Each row has a class, written after it.
[ -17 -203   13   97  -12 -160  226  156  -26  215   13  200  -28  465
  191 -171  425  140   68  242 -203  455  134   79 -119 -111  -16  -93
   70  -64  116  147  -59  243   47  211] : Napem
[  30   13  -29 -111  -82 -120   10 -190  -26  127 -215 -111  -92   11
  -86  -64  166  -15 -142 -200   26   19  -27 -124  144  -18  -90  289
 -288  -67    0 -129   91   58 -104   -3] : Guz
[ -89   53 -316  142   58  -53 -303  -37  183 -648  -25 -471  -39  267
 -300  -29 -223 -183  -97 -143 -274 -173  155   -2    4  -39   71  120
  118 -110  383  -31 -114  -94 -124 -204] : tasas
[ -28  164  -71  122  126   35   21  222   -5 -403  119  145  -30 -505
  200  149  -98  -38  289  -81    4  -75 -311 -110 -159  162    8 -306
  -21   28  -54  240 -172 -298   35   43] : ven
[-152  -24  102 -217 -185 -152 -128 -183 -212  263 -163  -99 -168 -437
  103 -109   20   60  -81 -189   25   44   44  -57  273    2   -4  217
  -35   88 -147  -46   88   88 -212  130] : pize
[  66 -216  134   -1   48  -42  158  -24  143  190   15   23  -78  553
   76 -200  249   33  -20  -32  -25  105   46  104  -46   24   15   19
   76 -125  -73   17  112  158  -52   64] : Guz
[ 153 -187  120 -101 -106 -118  290  -62 -218  531 -150  294  -39   49
   18  -30  499   94  -84   32  118  253  -53  -46   13  -26 -171  190
 -250  -79 -139  -69  118  192   32  154] : Guz
[ -79  -15   75   -9   -7   10 -120 -107 -190 -157   63 -203  -84 -265
 -154  114 -134 -134  -97  -61   27 -246  -84  112   61  122   59  -87
  222  103  -94  -51   45  -26 -109   10] : pize
[ -66  165 -261  149  182   11 -298   46  447 -628  -56 -347  -45  113
  -58  -41 -297 -125   -9 -225 -113 -131 -115 -241  -48   41   62  163
 -228 -173  315   -6  -94 -251 -111 -130] : fomo
[  21  135 -308  242  150  -98 -228  128  225 -899   -5 -211 -188 -197
  -58   52 -272 -158  144 -263 -257  -49 -136 -125  -49  -19   42  -80
    3  -71  300  249 -282 -333 -171    3] : fomo
[ 170  -88   51  138   43   11  362  160 -266  178  203  504  170   59
    2  148  350    8  100  214   -4  161  -89  107 -238  -30 -126 -261
   80  -13 -146  115  -99   21  183   40] : fomo
[-123   22   -1 -119  -27   35  -93  -54   22   98  -96 -149    3 -221
  112  -16    2   28  -80 -142   99  -38 -143 -187   11  212  -26  123
 -196  -81  -48  -88   85  -27  -68   24] : pize
[ 232  -64  -76   72  -83 -113  245   -4 -264  175 -128  271  -53 -123
 -134  112  439    2  -39    1   10  224 -147  -53  -40  -97 -220   71
 -211  -21   35   55  -32   47   41  106] : Guz
[  71  -84  -29 -105 -111 -102  103  -37  -89  363 -179  170   24  101
   98 -114  323   92  -59  -91  -64  197   49  -84   63  -56 -172  255
 -214  -96  -15  -27   14  151  -66   94] : pize
[-156   14   83 -196  -86  -80 -156 -198 -108   87  -98 -260 -124 -268
   17  -54  -58   -2 -122 -230   36  -96   -8  -46  228  120   26  151
  -16   70 -115  -81  123   47 -186   17] : Nevo
[  -6   71 -261  126   27 -133 -185   67  179 -347 -115 -164  -35   37
   73  -13  -97  -22   22   13 -264  171   21 -118  -42  -59   -4   25
 -105  -26  298   99 -183  -53  -71   37] : Nevo
[  63 -148  108   33 -123 -167  147 -305 -660  -18  -54  -18 -103  -96
 -575  239  287 -198 -196   62  -58 -167  -28  305  177 -160 -124  -17
  341  277  -38  -71   13  141  -17   10] : ven
[   1  166 -127   93  108   42  -76  151  254 -172  -12   35  166  -18
  150   37 -124   -2   68  148    9    6 -154 -247 -236   86  -40    5
 -301  -81  118  -44 -109 -161  117  -69] : tasas
[  -2   23  -68   54   58  -39    0   92  190  -56   12   25   64  101
  168  -67   48   41   34   71  -31  121  -74 -168  -99   48  -18   21
 -162  -56   70   23  -33  -26   25   -3] : fomo
[ 149    2 -282  221   96  -14   57  137  -41 -341    7   47  155  268
 -270  141   78 -129  -37   74 -164  -16  -53   30 -213    3 -130  -50
  -25 -123  282  -15 -143  -78  112 -127] : tasas
[ -86   30   93   59  139   18  -23   71  285 -221  141  -39  -72  168
  279 -169 -209  -37  179  -27  -62 -131  -37   18  -81  135  196 -167
  188   26 -159  164  -44 -124 -120  -28] : Guz
[ -26  150   37   77   96    6  -91   83  131 -308  154   -3  -32 -168
  196   24 -214  -62  186   24  -51 -114 -106    0  -99   90  111 -241
  159  103 -122  172 -108 -186  -17  -13] : Nevo
[  64  -90  -42   67  -59 -173  155  130  -43  136  -89  258   -2   24
  240 -111  312  142  135  131 -167  403    0  -75  -38 -105  -91  -16
 -102   -2   95  177 -101   96   -3  190] : Napem
[ -54    7 -269   18  -55 -143 -190  -86  -28 -154 -163 -252  -24  133
 -180  -22   58  -49 -176 -121 -245   44  179  -39  112 -130  -47  270
  -75  -77  309  -99  -75   77  -80  -41] : ven
[ -24    3  -17   40   76   26  109  155  -67  -48   70  105   37 -165
  132  135  113   -8  107   56   36   64 -167  -13 -162  151  -18 -207
   -7  -46  -27   60  -22  -61  113   52] : fumen
[  38 -103 -222   99 -134 -136   34  -43 -405  -81 -138 -108  -11 -244
 -343  214  302  -75 -217   74 -104  164  -67  -25   17  -13 -183   22
  -93   41  293  -46  -38  114   41   59] : pize
[ 149  -19   98  -28  -65  -70  142 -173 -270  115  -21  144   -3 -194
 -247  152  156 -126  -88  -37  157 -166 -221   25    1   30 -116   41
  -73   86 -214 -106   80  -21  -18   -6] : ven
[  -9 -101  132 -183 -118 -181 -105 -239  -44  228 -191  -61 -217  -19
    4 -176   72    6 -117 -258   14    8   51  -12  262  -47    9  342
  -66   -5 -152  -46  147   93 -240   78] : fumen
[ 130  -55   80  103   62    4  309  133  -58  282  120  380  239  120
   89   96  283    8   57  328  144  100 -173  -58 -293  108 -113 -157
 -178  -35 -127  -63   39   29  238  -18] : tasas
[ -48 -107   84  -98 -146 -156  -18 -281 -296  295  -92 -141  -40  138
 -258   28  131  -45 -295  105  -27  -22  113  144  167  -65  -13  146
  140  152  -50 -212  127  248  -26   -5] : supab
[ -36    0  -77 -109 -110 -197 -115 -183   70  113 -294 -174 -173  -33
   36 -178  115   43 -114 -314  -97  125   81 -187  178  -70  -53  397
 -285 -116   99  -48   24   36 -247   99] : tasas
[  25  -52  240  -81  -25  -66  132   -6 -157  382   27  348   66  -35
  230  -11  205   80   52  191  114  133  -98   -2  -49   24  -21  -33
    9   71 -291   29   72   55   58   74] : fomo
[ -43 -128  -36   42  -47 -105   11 -121 -130  -28   37 -172  -33  361
 -268  -87   92  -69 -174    9 -148   13  195  184   57  -96   29   61
  221  -13   92  -87   32  159  -78  -26] : Napem
[ -14   -9  -15  102   39  -87   -6   95   52 -284  113   55  -74    9
  176  -22  -38  -21  202   61 -187   57   -8   59  -77  -25   90 -235
  226   72  -27  256 -142  -76  -49  101] : ven
[-133   13  111  -90   34    4 -212 -152  226   84   11 -260   66  320
   36 -130 -180  -29 -179   51   76 -191   50  -31   47  103  126  174
   36   -2  -92 -247  160   33  -64 -135] : fomo
[-147   -2   12 -161  -15   37 -140  -54  149  187 -148 -167   74  -59
  127  -79   24   57 -113  -80  143  -16  -92 -251  -17  162  -57  263
 -295 -115    7 -237  128    8    6  -27] : fomo
[-224 -104   45  -53   41  -68  -79   -4  139  -38    4 -288 -162  188
  249 -202  -35   70   52 -146 -167   78  161   54   67   69  153  -35
  161  -89   33   84   49  104 -166  131] : tasas
[  37   55  -35  -35 -123  -81  -65 -157 -329 -169  -10    2  -89 -295
 -297  130 -102 -146  -30  -92  -69 -156   45  149  146 -101  -14   12
  229  180  -82   52  -58  -65  -94  -35] : Nevo
[  69 -128   94   93  105  -34  111  -34  152 -101   95  -56 -113  459
  -27  -96  150  -85    8  -67  -63  -75  -14  101  -97   50   67  -55
  158  -97  -18   57   62   37  -66   16] : supab
[  25   -6    9   43   76  -22   75   48  189   -1   78  -35  109  319
   78  -89   48    9   -6  127  -28  -17  -49  -50 -139  112   -3  -75
  -20  -68   -4  -50    9    6   66  -44] : supab
[-186  117 -180   99  108  -20 -351  -23  171 -582   37 -501  -97  -84
  -68   16 -367 -133  -72 -150 -150 -169   -5  -51   -5  108  123  -62
  118   -3  242    0  -66 -153 -134  -65] : tasas
[-141  -83   49  -65   29  -11    3   88  119  101   -3  -60  -93   59
  322 -171  128  139   83 -124  -73  145   18  -69    4  103   56  -11
  -27  -92   -7  118   24   74 -102  155] : ven
[-101 -212  -25  -54  -95 -189  -34 -161    5  100 -113 -254 -163  502
  -24 -312  159   32 -134 -154 -314  150  363  146  226 -144   52  211
  223  -57  157   56   32  259 -234   96] : pize
[-132  -15 -115   59   31 -141 -182  -28  274 -176  -32 -247  -75  330
  168 -202 -135   32   -2   -5 -248  141  189  -31   38  -63  117   71
   70  -52  200   31  -51   51 -150   44] : tasas
[  45   47 -100   52   33 -103  -62   62  151 -296 -109    5 -151 -141
  100  -89   42  -18  122 -256 -121   90 -113 -170    7  -19  -31  106
 -155  -73  125  196 -118 -142 -159   85] : Napem
[  35   67 -130  101  135   98  -12  129  164 -282  102  -28  152  199
  -76   53 -103  -95    8   41  -53 -155  -75  -31 -222   98   -5  -42
    0 -135  102  -34 -112 -149   78 -165] : fumen
[-109  117  185   64  158  151  -78    3  113 -348  311 -197   37 -211
   35   83 -341 -197  102  -35  148 -459 -208  103 -119  305  206 -381
  353  119 -284   37   70 -254   14 -149] : pize
[ 158   19  -62  133  172   66  167  213  266  -77   30  166  151  298
   83   -7  169   -4   30   33   77   37 -255 -195 -323  169  -98  -28
 -325 -231   70    4  -36 -139  112  -56] : fomo
[ -48  -49 -156  135  103   27   13  183  184 -184   -9 -113   75  174
   96   -9  117  -10    4   46  -80   97 -102 -143 -236  178  -41  -87
 -201 -206  263    4  -42  -23   98   19] : pize
[ -90 -135  323 -214  -15  103  263  118   22  773    5  342  114  116
  484 -142  349  232   91  128  268  199  -52  -88 -179  207  -29   14
 -237 -143 -350  -97  197  166  113  130] : Nevo
[ -13   -5 -378  121  -51 -116  -67   -9 -147 -241 -170 -234   43 -115
 -308  175  181  -28 -212   64 -112  140  -69 -181  -22    7 -181  143
 -291  -95  493 -180  -83   48  103   -3] : ven
[-118  120   66 -134  -16   47 -122    0  -41  103  -30   19   22 -451
  164   54 -120   35   51  -95  119  -72 -113 -128    6  101  -35   20
 -140   27 -141  -68   20  -83    0   44] : tasas
[ 141 -162  119  117   66  -55  213  -38    3  -14  115   44    4  365
 -179  -21  170 -116  -40   50   16  -43  -95  149 -125   37   14 -110
  118  -43  -67   -5   88   56  -18   -3] : Napem
[  55 -281   71   15 -101 -173  249  -37 -322  407  -47  202   14  418
 -129  -82  429   33 -106  111 -171  258  237  260   27 -156  -59   30
  204    0   15   22   39  293  -19   88] : tasas
[  47  -73 -177   97   30   -3  -21   22   -7 -140   -8  -81  146  380
 -250   -2   99  -77 -146   60 -138  -32   78   28 -112   -3  -63  102
   14 -143  207 -113  -35   32   65 -135] : fomo
[ -30   98 -294   39   -2 -119 -288 -118  269 -327 -237 -464 -133  157
 -195  -61  -77  -91 -183 -226 -158  -69    8 -182   93  -90  -28  374
 -245 -118  390 -133  -32  -41 -140  -33] : ven
[ -59   64  -21  220  212  100  -33  207   71 -630  304  -90  -33 -181
   72  123 -237 -143  227    2  -61 -176 -163  110 -216  202  156 -536
  341   25  -30  239 -140 -258   15  -62] : Guz
[-138  151  137  -80   98  119  -82  160  118  -32   88  105   -7 -455
  403    1 -158   65  210 -180  156 -119 -237 -172  -92  251   61 -100
  -95  -13 -266   98   -1 -244  -23    9] : tasas
[-108  -58   33   89   53   -1  -26  -52 -203 -227  184 -258  -34   -1
 -238  114  -95 -125  -92  113  -43 -183  -15  239  -27   95   93 -263
  365   89   -7 -109   54   76   22  -34] : supab
[  20  133 -197   23  -19  -78 -168  -48  -33 -187 -140 -134   14 -165
 -146  102  -60  -81 -112   22  -62  -47  -90 -131   42  -22  -95  138
 -143   43  195  -86  -76  -72  -17  -47] : Guz
[ 120  -15   40  -55   46   53  163  115  290  343 -148  293   50  162
  293 -129  280  138   68 -115  125  201 -192 -307 -195  111 -143  222
 -542 -252  -40   12   15  -37   14   94] : Nevo
[-142 -184    2  -82  -23  -89   12  -41  124  258 -138 -292  -23  480
   71 -243  258  136 -175    8 -112  234  154  -38   28   44   16  191
 -123 -213  252 -129  136  293  -47  103] : Napem
[  81  -23   53 -126 -148  -62   43 -196 -456  195  -55  184  -33 -277
 -235  135  132  -56  -99  -56   59  -42   16  123  186 -116 -134  110
   90  148 -199  -75   43   86  -30  -11] : Guz
[-189 -147   -8 -129 -128 -226 -183 -202  191  261 -262 -299 -152  411
  227 -357  142  147 -162 -120 -297  303  352  -66  251 -154   61  375
  -60  -72  164  -31   12  294 -229  144] : pize
[ -37  108 -259   99   23  -10  -66  113  -94 -288 -106 -105   30 -340
 -121  150   13  -44  -40  -47  -34   -5 -210 -205 -137  134 -129   29
 -274  -83  255  -50 -115 -135   47  -20] : tasas
[  49   55 -131  -80  -29  -44  -20  -23   36  264 -218   98  163   46
  -32  -26  142   24 -132  -76   66   45  -32 -229  -12    4 -180  393
 -420 -149   99 -220   32    1   18 -108] : tasas
[ -42   80  -27 -148   -7  -57   16   73  317  319 -212   99   26  132
  465 -243  177  184   59  -31   10  217  -41 -347  -36   59  -68  320
 -446 -153   29  -33    7   19  -42   70] : Guz
[ -22  -94  273  -99  -55   34  121 -126 -355  276  127   45   17 -249
 -129  138   75  -55  -94   76  200 -170 -100  182   13  140   -1 -145
  205  158 -329 -135  152   90   18    7] : Nevo
[-173  -18  171 -244  -93  -76   -2  -42 -136  418 -129  146 -125 -366
  397 -159   90  207   70 -169   60  193   -8 -107  184   36   -3  161
  -94   30 -257   35   64   76 -161  219] : fomo
[ -24  -84 -183  -12  -63 -135  -32  -30  -91  -69 -198  -64  -95  179
  -54  -78  204   17  -71 -162 -265  190  141  -39   75  -87  -80  248
  -59 -105  254   81  -99   73 -134   54] : Nevo
[  32 -150   65  -21  -17 -124   89  -95  -13   65 -103  -31 -194  200
    6 -150  187    7  -38 -150  -94  108   26   30   84  -53  -12  130
  -28  -51   -2   63   40  117 -156  119] : Guz
[  85 -133  266  -10   22  -49  185  -99 -126  220  124  120  -54   93
   -3  -29  121  -37   -3  -32   84  -83  -26  182    9   44   40  -92
  156   29 -315  -18  146   82  -64   60] : tasas
[  42   14  -19 -152  -73  -10   94   78   21  453 -221  340  131  -28
  204 -109  262  167   20  -40   84  199  -58 -266  -79   17 -193  352
 -441 -173  -36  -82  -14   15   41   29] : tasas
